Below are the code and all the weights of a small trained network. Each question names an input and a target symbol and asks about switching units off, where a switched-off unit gives its printed mean instead of its output.

import numpy as np


def w(rows, s, z=0):
    codes = np.array(rows[::2]) - 128.0
    scale = np.full(codes.shape[1], s)
    scale[-1] = z or s
    return codes * scale


def f(y):
    return y / 2 * (1 + np.tanh(0.7978845608 * (y + 0.044715 * y**3)))


def softmax(a):
    e = np.exp(a - a.max(-1, keepdims=True))
    return e / e.sum(-1, keepdims=True)


def log_softmax(a):
    a = a - a.max(-1, keepdims=True)
    return a - np.log(np.exp(a).sum(-1, keepdims=True))


def net(x, mask):
    ids = ['ΓΠΨαβδζλμφ'.index(c) for c in x.split()]
    T = len(ids)
    res = E[ids] + P[:T]
    u = 0
    for l in range(2):
        r = res
        for j in range(2):
            rows = slice(4 * j, 4 * j + 4)
            q, k, v = (r @ M[l][rows].T for M in (Q, K, V))
            z = softmax(np.where(np.tri(T) > 0, q @ k.T / 4**0.5, -1e9)) @ v
            o = O[l][rows]
            res = res + np.where(mask[u + j], z, o[:, -1]) @ o[:, :-1]
        u += 2
        y = f(res @ A[l][:, :-1].T + A[l][:, -1])
        res = res + np.where(mask[u : u + 4], y, B[l][:, -1]) @ B[l][:, :-1]
        u += 4
    return log_softmax(res[-1] @ U[:, :-1].T + U[:, -1])


Q, K, V, O, A, B = {}, {}, {}, {}, {}, {}
E = w([
[93,120,73,163,107,117,52],'Γ',
[134,34,168,116,129,143,135],'Π',
[140,250,58,103,113,124,200],'Ψ',
[78,121,182,196,119,135,183],'α',
[116,152,133,40,102,104,86],'β',
[211,205,185,162,129,90,95],'δ',
[31,67,118,130,26,183,31],'ζ',
[63,63,145,180,95,191,183],'λ',
[152,54,139,48,98,169,26],'μ',
[60,86,131,95,69,39,161],'φ',
],0.018)
P = w([
[104,64,5,206,203,50,20],'0',
[119,100,115,116,164,115,131],'1',
[99,102,118,117,144,120,116],'2',
[75,104,131,118,127,133,106],'3',
[92,100,126,115,114,129,112],'4',
[125,118,120,108,122,135,123],'5',
[150,132,114,103,122,137,138],'6',
[119,126,145,96,99,151,130],'7',
[105,106,157,104,71,153,112],'8',
[169,149,126,94,93,149,157],'9',
[163,149,137,104,74,161,141],'10',
[164,137,161,79,63,170,127],'11',
[118,151,117,105,138,109,131],'12',
],0.011)
Q[0] = w([
[166,159,118,179,134,48,39],'L0H1',
[156,145,110,173,186,111,146],'L0H1',
[87,91,2,76,116,46,123],'L0H1',
[243,149,78,160,171,201,163],'L0H1',
[179,121,163,82,61,179,128],'L0H2',
[125,126,159,108,235,157,176],'L0H2',
[93,108,157,104,111,137,85],'L0H2',
[102,194,175,134,135,125,161],'L0H2',
],0.0087)
K[0] = w([
[167,101,182,200,175,2,102],'L0H1',
[122,150,147,146,141,26,175],'L0H1',
[105,128,39,150,184,105,139],'L0H1',
[160,117,145,150,102,115,223],'L0H1',
[48,139,125,109,124,190,89],'L0H2',
[147,120,86,127,212,144,127],'L0H2',
[190,123,74,203,114,114,180],'L0H2',
[75,119,104,139,145,168,119],'L0H2',
],0.0091)
V[0] = w([
[166,8,149,71,11,151,129],'L0H1',
[115,97,238,90,95,17,187],'L0H1',
[163,8,138,218,131,128,23],'L0H1',
[112,118,142,116,133,48,253],'L0H1',
[65,218,146,208,43,86,69],'L0H2',
[167,138,131,96,87,212,102],'L0H2',
[117,75,112,194,154,125,126],'L0H2',
[71,133,125,168,151,142,118],'L0H2',
],0.0057)
O[0] = w([
[255,71,69,114,145,69,164,233],'L0H1',
[204,146,171,165,105,69,101,77],'L0H1',
[197,178,91,121,194,81,186,254],'L0H1',
[111,16,109,189,106,5,99,19],'L0H1',
[202,182,95,102,128,88,203,179],'L0H2',
[157,163,146,180,82,185,82,124],'L0H2',
[39,155,51,175,184,187,68,153],'L0H2',
[211,115,135,139,163,47,186,154],'L0H2',
],0.0057,0.0075)
A[0] = w([
[142,33,124,140,130,191,196,236],'L0N1',
[104,181,112,109,157,16,91,126],'L0N2',
[14,75,145,42,53,124,253,254],'L0N3',
[135,176,73,46,92,64,122,142],'L0N4',
],0.0061,0.0059)
B[0] = w([
[215,210,92,219,156,131,224,217],'L0N1',
[114,121,168,65,179,112,82,152],'L0N2',
[178,137,106,162,150,136,93,254],'L0N3',
[1,134,81,175,71,249,2,210],'L0N4',
],0.0099,0.0081)
Q[1] = w([
[119,137,176,106,125,100,149],'L1H1',
[115,115,125,101,106,148,157],'L1H1',
[137,153,150,120,127,135,177],'L1H1',
[111,144,138,156,126,108,161],'L1H1',
[48,65,122,48,69,119,54],'L1H2',
[138,124,118,170,164,134,117],'L1H2',
[169,102,200,154,162,71,251],'L1H2',
[109,146,81,92,119,161,121],'L1H2',
],0.013)
K[1] = w([
[89,168,243,108,136,157,170],'L1H1',
[124,139,114,93,123,125,145],'L1H1',
[165,133,190,102,100,133,146],'L1H1',
[88,192,154,168,83,125,198],'L1H1',
[84,85,102,107,189,91,188],'L1H2',
[137,166,110,49,144,159,108],'L1H2',
[176,148,150,102,2,174,148],'L1H2',
[125,53,55,137,198,146,113],'L1H2',
],0.012)
V[1] = w([
[128,206,109,189,153,254,143],'L1H1',
[84,132,76,78,175,135,87],'L1H1',
[183,121,162,170,131,19,176],'L1H1',
[176,107,135,134,4,163,118],'L1H1',
[151,177,208,17,143,85,43],'L1H2',
[161,111,123,245,213,87,176],'L1H2',
[137,58,122,113,145,218,130],'L1H2',
[206,73,133,73,192,136,119],'L1H2',
],0.0097)
O[1] = w([
[141,101,213,51,123,104,130,248],'L1H1',
[87,184,137,119,73,90,106,224],'L1H1',
[140,130,90,118,84,119,84,56],'L1H1',
[54,86,118,128,218,35,84,48],'L1H1',
[209,139,191,67,41,138,40,116],'L1H2',
[112,174,119,151,207,35,139,140],'L1H2',
[118,83,40,36,103,118,170,134],'L1H2',
[212,116,73,18,90,2,95,130],'L1H2',
],0.0097,0.013)
A[1] = w([
[64,102,142,172,202,95,148,3],'L1N1',
[141,124,148,152,177,193,142,88],'L1N2',
[49,98,98,102,85,90,255,163],'L1N3',
[135,90,100,90,109,163,92,127],'L1N4',
],0.0086,0.0052)
B[1] = w([
[132,60,90,152,21,117,162,213],'L1N1',
[87,114,133,233,132,97,113,197],'L1N2',
[163,119,135,78,170,224,53,247],'L1N3',
[15,95,206,255,94,75,127,206],'L1N4',
],0.0081,0.012)
U = w([
[79,187,161,113,81,93,254,3],'Γ',
[106,160,96,126,152,74,127,184],'Π',
[57,118,174,198,153,121,139,101],'Ψ',
[59,159,173,160,108,24,219,233],'α',
[68,69,135,148,52,104,144,78],'β',
[128,141,184,156,155,78,96,213],'δ',
[102,111,113,104,171,174,116,152],'ζ',
[58,83,75,144,93,110,146,126],'λ',
[84,79,100,61,61,76,168,175],'μ',
[104,128,76,171,96,129,88,59],'φ',
],0.0063,0.0047)

Each question gives the input, a string of symbols that net reads in full, and the target symbol t.
The units are the heads (4 rows each of Q, K, V and O) and the neurons (one row each of A and B). Each row of codes is followed by its name. A weight is (code - 128) times the scale printed after its matrix; where a second scale follows, it is the last column's (O, A, B and U).
mask holds one flag per unit, layer by layer, with each layer's heads first. A switched-off unit (its flag False) gives its mean, the last column of its rows in O or B, instead of its output. The means were averaged over made-up inputs and are rounded, as every weight is.
A unit's drop is (log p(t) with every unit on - log p(t) with that unit switched off) / (log p(t) with every unit on - log p(t) with every unit switched off).
k most important neurons: the k neurons with the biggest drops, biggest first
k most important neurons of layer l: the k neurons of layer l with the biggest drops, biggest first
which heads matter: for each layer, one digit per head in row order, 1 if its drop is at least 0.15 and else 0, layers parted by /
input ζ Ψ Π μ φ Ψ Ψ λ, target Ψ: which heads matter	00 / 01
input Π λ ζ Π β Ψ φ ζ β α, target β: which heads matter	00 / 11
input Γ μ Π φ ζ Π μ μ, target Γ: most important neuron	(L0N2)
input Ψ δ λ μ β φ, target Ψ: 2 most important neurons of layer 0	(L0N3 L0N4)
input λ μ δ μ Π μ Π, target μ: which heads matter	00 / 01
input λ Γ β Γ ζ, target λ: 2 most important neurons	(L1N1 L1N3)
input φ φ λ, target λ: which heads matter	10 / 01
input Π α μ α φ Ψ, target Π: 2 most important neurons	(L0N4 L1N3)
input φ δ δ φ φ ζ λ β ζ ζ δ α λ, target δ: which heads matter	00 / 11
input α δ α λ φ β ζ δ Π ζ ζ Ψ, target α: 2 most important neurons of layer 1	(L1N1 L1N3)
input β λ μ β α φ Π ζ δ α ζ, target β: 3 most important neurons of layer 0	(L0N2 L0N1 L0N4)
input Ψ μ ζ Γ φ δ ζ Ψ Ψ ζ Γ, target Ψ: which heads matter	10 / 01
input μ λ μ λ φ Ψ α, target Ψ: 2 most important neurons	(L0N4 L1N2)
input φ ζ λ β α Ψ δ Γ α α, target δ: which heads matter	10 / 11
input Ψ φ ζ ζ α β β ζ, target Ψ: which heads matter	10 / 01
input φ μ μ, target φ: 2 most important neurons of layer 0	(L0N2 L0N1)
input μ φ β φ α Ψ λ δ ζ α, target ζ: 3 most important neurons	(L0N4 L1N3 L0N2)
input Ψ β μ Ψ, target Ψ: which heads matter	10 / 01
input ζ α ζ μ μ, target ζ: 3 most important neurons of layer 1	(L1N3 L1N4 L1N1)
input β Π λ Π δ ζ Π Γ Π ζ, target β: 2 most important neurons	(L0N2 L1N4)
input λ Ψ λ δ Π μ, target λ: which heads matter	00 / 01
input ζ ζ Ψ Ψ, target ζ: which heads matter	00 / 01
input φ ζ α Ψ, target φ: most important neuron	(L0N2)
input α ζ Ψ μ λ ζ ζ, target α: most important neuron of layer 1	(L1N1)
input ζ α λ, target ζ: 2 most important neurons of layer 1	(L1N3 L1N4)
input β μ β, target β: 3 most important neurons of layer 0	(L0N1 L0N2 L0N4)
